Each row is followed by its class.
[ 94  72 -27  61 -36 -19 -43 -43  -8  -3  -9  20 -14  55 -14 -56 -16  -2
  19  33 -17 -42 -26  31   1  63 -45 -19 -51  14  66  34  50]	fomod
[-39   8  25  -6  74   4  31  55   5   8 -27 -39  23 -19  -7  30  -8 -16
 -11  24 -17  81  11  15 -50 -64  45 -13  53  -3  29 -30 -50]	Zev
[-15  -7   5  13 -10 -29   6  26 -18 -32 -11 -19  11 -54  -3 -23 -15  29
 -39  14 -39  33  16 -10  23 -22  -3  45  16 -28  -9  -2 -19]	lila
[-29  -3  13  27  -2 -12  -8  13 -26 -34  -7 -21  12 -30   5 -19 -18  15
 -20   5 -34  35  19   7  11 -45  -7  56   0  -9 -24  -4 -17]	fam
[-22  33   5  72 -31 -30 -20 -27 -31  -5  -6  15  14  27  18 -14 -25  -9
  -1   6  -5 -26  10   9  16 -19 -64  41 -40 -33 -50  -6 -14]	potog
[ -41    5   20   20  -11   39   20   49  -15   15  -43  -54   26  -20
   20  -42   36  -20 -104   -4   -2  105   25   23   25   -1   28  -10
    5  -18   55  -15   20]	guma
[ 65 -21  -1 -17  -3 -16  10   7 -25  -9  25 -14  39  18 -28 -17  -4  42
 -29 -58  -5  10 -24 -34  31  27  29 -17   4   0  -7  14  33]	guma
[-10  15  18  41 -14 -35 -10  -8 -18 -17   2   4   8 -15  14  -2 -18  -3
  -4  14 -35  11  14  11  15 -51 -24  52  -5 -35 -44 -16 -33]	fomod
[-22  18  11  43 -27 -33 -15   3 -22 -24   6 -10  10 -23  10 -12 -11   7
 -32   0 -12  18  18   8  18 -46 -32  42  -6 -27 -34   0 -16]	guma
[ 76 -23  -8 -22  -6 -22  -4  12 -13 -25  14 -24  45  -1 -35 -18   1  66
 -21 -38 -27  18 -38 -31  43  29  47 -17  13  14   7  17  34]	bepa
[ 57 -45   1 -37  22 -25  13  25 -20 -20  21 -46  56  -5 -37 -25   5  78
 -58 -49 -41  35 -35 -39  44  46  69 -14  12  10   6  14  40]	det
[ 70  45 -21  23 -12   1 -17   0 -20 -13 -12   0 -22  27 -25 -89   8  10
  17  28 -34   5 -16   6  14  66  -7 -26 -32  -5  78  28  31]	potog
[-28  36  11  50 -19  21  -1   5 -22  20 -37 -12  32  26  31 -41  18 -20
 -71  10   8  69   6  43  17  -9 -19  -7 -21 -29  55 -26  32]	potog
[ 89  44  -2  27 -37 -33 -30  -5   2  -7   6   3 -39  21 -25 -28 -17 -13
  25  25 -42 -47 -11  28  21 -19 -24  16 -35 -40  68 -13   2]	det
[ 98  39 -23  27 -38  -7 -16   9  -6 -32 -25  -8 -14  14 -25 -82  -2   5
  -5  36 -42   2 -11   5  20  58  -9 -29 -28  10  95  23  23]	lila
[ 99  49 -12  24 -53 -27 -33  -4  10 -14  17  12 -51  19 -15 -29 -26 -19
  20  14 -24 -52   0  34  26 -22 -32   3 -37 -30  55  -8   6]	guma
[ 73  -6   3  -6 -15  13  12  35   7 -18  12 -15 -35 -29 -38 -41  -9 -16
   1   2 -30  15  14  -3  12 -17  22   9   8 -37  55 -20 -26]	guma
[ 67  -3 -12  -7   0 -37  -4 -14 -27 -13  33  -8  39  29 -19  -7   8  53
 -22 -48  -1  -6 -33 -36  28  65  14 -23 -10  -8 -14  31  53]	Zev
[-17  38   0  44  45 -22   4  19  -7  -4 -41 -15  55  25   6  33 -38   0
  -9  27   2  40  -6  43 -42 -68  -1 -33  33  30  20 -21 -19]	bepa
[ 73 -38  -6 -25  11 -24  17  20 -22 -34  12 -39  54  -4 -38 -17  -1  62
 -49 -57 -29  29 -26 -40  43  55  61 -23   9   4  -9  11  35]	lila
[ 87  19 -18  10 -11  -6 -18  25 -16 -30 -11 -25 -16   9 -35 -85   5   9
  -6  20 -52  12  -8  -3   6  41   7 -12 -19  11  98  18  34]	pima
[-46  11  27  31  13  19  21  38 -26   8 -40 -42  27 -21  34 -45  23 -18
 -91   6 -21 114  30  22  25 -10   7  -3   7 -26  60 -26   3]	fomod
[ 99  61  -7  44 -44 -32 -36 -19   6   1  -9  28 -21  35  -6 -15 -50 -19
  37  34 -22 -66 -15  44  17 -23 -40  -6 -38 -22  48 -15  -9]	lila
[ 79  -7  -3  -1 -26  -4  -7  32  14 -21   3 -19 -35 -12 -36 -48 -11 -22
  14  20 -45 -16   8 -14   9 -26   9  23  -8 -12  74 -26 -30]	pima
[ 88  -5   3  -2   8 -47  -8 -14 -28 -12  29  -3  40  26 -28  -9 -12  40
 -17 -55 -19   2 -36 -26  33  23   8 -11   1 -16   0   0  35]	fomod
[ 67  18 -27  22   7   7  -8  19 -18 -31 -11 -28 -12  10 -33 -85  -2   9
 -12  25 -40   5  -6  -7  -2  46   5 -13 -24  35  96  22  31]	pima
[-23  32  -3  53 -44 -39 -18  -8 -26 -16   1  -3   8   2  29 -19 -16  17
  -8  16  -5  -5  18  15  21 -27 -41  26 -25 -30 -21   6 -16]	bepa
[ 66 -15   0 -10  10 -28  -2   9 -27 -15  12 -23  54  23 -27 -27   3  47
 -25 -54 -34  15 -37 -31  25  37  38  -7   0   4   6   6  38]	pima
[-28  30  23  23  80  -5   7  30  -4   4 -38 -27  40  13  -6  14 -31 -11
  -5  19 -20  62 -16  31 -28 -82  10 -29  29  22  50 -35 -41]	potog
[ 71 -22   5 -17 -16 -10   7  31  13 -29  10 -20 -41 -16 -39 -19   0 -22
   9  15 -47  -4  14  -9  18 -33  21   9   8 -35  62 -29 -35]	det
[ 53 -22  -9 -31  32  20   9  54  -7 -42 -15 -55 -23 -40 -58 -92  29  24
 -20  14 -76  66  -7 -29  22  64  58 -22  14  -4  84  20  15]	potog
[ 75  11  -6  11  -9 -26 -23 -19 -22   0  10   2  46  40 -12 -14 -16  45
 -14 -47 -10 -28 -44 -17  24  49  -6  -9 -24  26  10  20  53]	pima
[-17  41  11  56 -36 -35 -42 -23 -25  -8  -1   8   3   1  29 -17 -24  13
   3  15 -19 -13   4  31  30 -37 -39  49 -28 -24 -32   6   3]	fam
[107  61 -27  45 -58 -12 -36 -26   3 -11 -25  26  -9  45 -16 -66 -16   1
  23  42 -25 -42 -28  21  16  62 -42 -34 -45  16  85  33  38]	lila
[-28  57   8  76 -30   3 -11   7 -32  30 -39 -24  41  36  52 -47  12 -17
 -83  15  10  48  10  48  16   5 -28  -2 -43 -13  48 -14  49]	pima
[-23  33  16  29  77 -18   8  11  11  -1 -43 -10  46  10  -1  45 -34 -22
  -8  18 -13  41 -19  27 -52 -76 -16 -18  37  39  29 -36 -45]	fomod
[ 86  34  -6  31 -37 -10 -30  -1   0  -6  -4   2 -33  30 -17 -37 -34 -25
  23  13 -27 -48   0  27  24 -17 -21  15 -40 -17  55 -21   3]	fam
[-20  54   0  70 -31 -49 -37 -40 -35   8  16  19   7  25  22  -2 -20  -1
  -1  16  15 -48   4  21  10 -29 -73  41 -47 -38 -45   9  13]	Zev
[-30  27  16  30  70 -15   7  35 -18   7 -31 -41  37  17   6  26 -34  -9
 -20  12 -17  45   0  35 -42 -72  13 -12  20  22  32 -26 -16]	pima
[ 65 -24  -6 -18  15 -34   7   6 -20 -21  28 -22  50  18 -35  -9   4  53
 -32 -55 -16  11 -27 -50  21  58  30 -18   4  -1 -20  17  39]	Zev
[ 86  -2  -8  -7  -8 -39  -6  -8 -20 -14  13  -5  46  29 -31 -11 -17  55
 -13 -50 -18 -16 -40 -20  35  44  19 -20 -14   2  -2  16  42]	lila
[ 76  -8  -4 -15 -26 -14  -3  37   6 -21  11 -24 -37 -12 -38 -37  -5  -9
  14  11 -40  -9   7 -12  26 -31  10  -1  -5 -35  57 -26 -22]	bepa
[-23  14   9  59 -25 -20 -17  -5 -22 -17 -12  -7  20  -3  21 -10 -20  -1
 -19  19 -26  -4  15  15  12 -38 -35  51 -23  -5 -29   2  -2]	pima
[ 63 -45  -4 -44   3 -32  16  22 -22 -25  18 -34  55   3 -29 -29   7  64
 -45 -50 -27  33 -28 -45  44  44  54 -37   7  -7   2  13  34]	lila
[-30  35  15  56 -16  11   1  22 -28  25 -38 -29  28  14  40 -29  12 -25
 -76   1   6  52  20  30  12   0 -17   7 -22 -19  40 -25  23]	pima
[ 83  39 -27  19 -25  -2 -19   2  -3 -14 -27   8 -11  15 -33 -87 -14  12
  13  39 -39 -18 -19  10  10  56 -11 -25 -25  11 100  24  26]	lila
[ 63   5 -11 -15  10   3 -13  38  -4 -27  -8 -37 -26 -19 -47 -83  21  11
 -14  28 -65  34  -2 -10  11  58  29 -23  -3 -11  86  24  31]	Zev
[ 81  52 -28  46 -34  -7 -42 -19 -15 -19  -7  -1 -18  39 -21 -81  -9   2
   9  28 -22 -26 -17  23  12  43 -25 -12 -47  14  79  22  47]	fam
[-22  74   3  75 -39   4 -19 -21 -27  39 -31  12  28  61  48 -12   6 -37
 -58  10  42  12  13  55  -8   4 -61   0 -49 -18  22 -16  42]	Zev
[ 96 -16  -5 -11   9 -35 -14 -16 -22 -11  21  -7  54  27 -40 -19 -19  57
 -27 -53 -16  -1 -50 -33  28  41   5 -16  -3  22  20  18  49]	fomod
[-23  37  23  40 -12  21  15  24 -29  19 -39 -30  16   5  43 -31  25 -30
 -79  -3  -2  94  28  44  21 -10   6   7 -15 -35  56 -30   9]	fomod
[ -8  22  19  46 -13 -36 -12  -7 -34 -25   5   1   0 -10  23   9 -28  -4
 -10   3 -19  14  30  29  12 -66 -32  58 -16 -28 -44 -14 -30]	fomod
[ 71 -46  -4 -43  31 -15  23  33  -9 -38  13 -43  32 -13 -57 -27  11  59
 -32 -56 -52  52 -34 -63  34  54  63 -16  32  -6  29   8  19]	potog
[ -12   53   11   44   53  -32   -2   15   -6    6  -34  -12   48   48
   12   43  -45  -14    5   17   -3   10  -14   47  -51 -102  -23   -8
   -1   44   28  -30  -20]	pima
[ -29   15   18   39   -2   20   12   24  -28    3  -32  -42   28   -8
   25  -49   27  -21 -101   -2  -12  100   20   18   18   -1   -3    6
   -8  -20   56  -28   15]	fomod
[ 50  -9 -21  -9  11  23   9  48  -7 -38 -14 -56 -23 -35 -52 -96  24  22
 -17  28 -58  51  -2 -26  11  61  40 -30   4  10 100  25  13]	bepa
[ 87  36  -7  16 -50 -36 -32  -8  12  -5   4  12 -32  17 -18 -29 -25 -11
  25  13 -29 -61 -10  19  27   4 -29  -2 -42 -41  37 -14  -2]	lila
[ 85  -2 -15  -1  -4 -49 -19 -23 -19 -20  15   9  46  66 -32  -5 -19  41
  -2 -50 -12 -32 -45 -29  24  39 -16 -31 -16  10  -4  13  45]	potog
[ 62  10 -23   8   2   0 -16  28  -4 -34 -26 -39  -6   9 -38 -82  -3  12
 -14  27 -51  14 -10  -4  14  39  16 -20 -16  37  87  21  30]	fam
[ 92   1 -19   8 -24 -40  -2 -11 -22 -18  11  -7  61  37 -23 -19 -18  62
 -33 -44  -5  -8 -38 -24  33  60  19 -21 -16  12  -1  22  49]	lila
[ 76  28 -22  18 -15  -2 -20  15   0 -37 -23 -24 -14   4 -31 -79   7  12
  -2  31 -54  12 -15   5   9  58   8 -12 -19  16  71  25  33]	fam
[ 80  22 -10  11 -14 -52 -23 -36 -23   2  27  16  48  62 -13   6  -9  47
  -2 -43   1 -42 -47 -17  23  58 -22 -25 -30  -8 -24  33  71]	Zev
[ 84  26 -25  24 -12   0 -10  -5  -6 -29 -21  -7 -18  20 -29 -74   1   2
   6  25 -48   6 -10  -3   0  80 -20 -27 -21   9  97  40  31]	fomod
[-20  61  12  72 -42   8 -11  -9 -37  31 -33  -8  30  45  47 -40  13 -22
 -80   8  17  34  10  56  19   0 -43   7 -53 -22  49 -22  37]	det
[ 60 -37  -2 -28  21 -12   4  21 -22 -27  13 -47  46   0 -39 -32   3  64
 -41 -60 -37  33 -34 -38  48  43  63  -7   5  18  13  16  49]	fam
[ 71 -16 -13  -9  -5 -27   4   4 -21 -17  13 -12  51  24 -22 -12  -7  58
 -20 -41  -6   4 -31 -30  31  46  18 -36   2  11  -3  19  42]	bepa
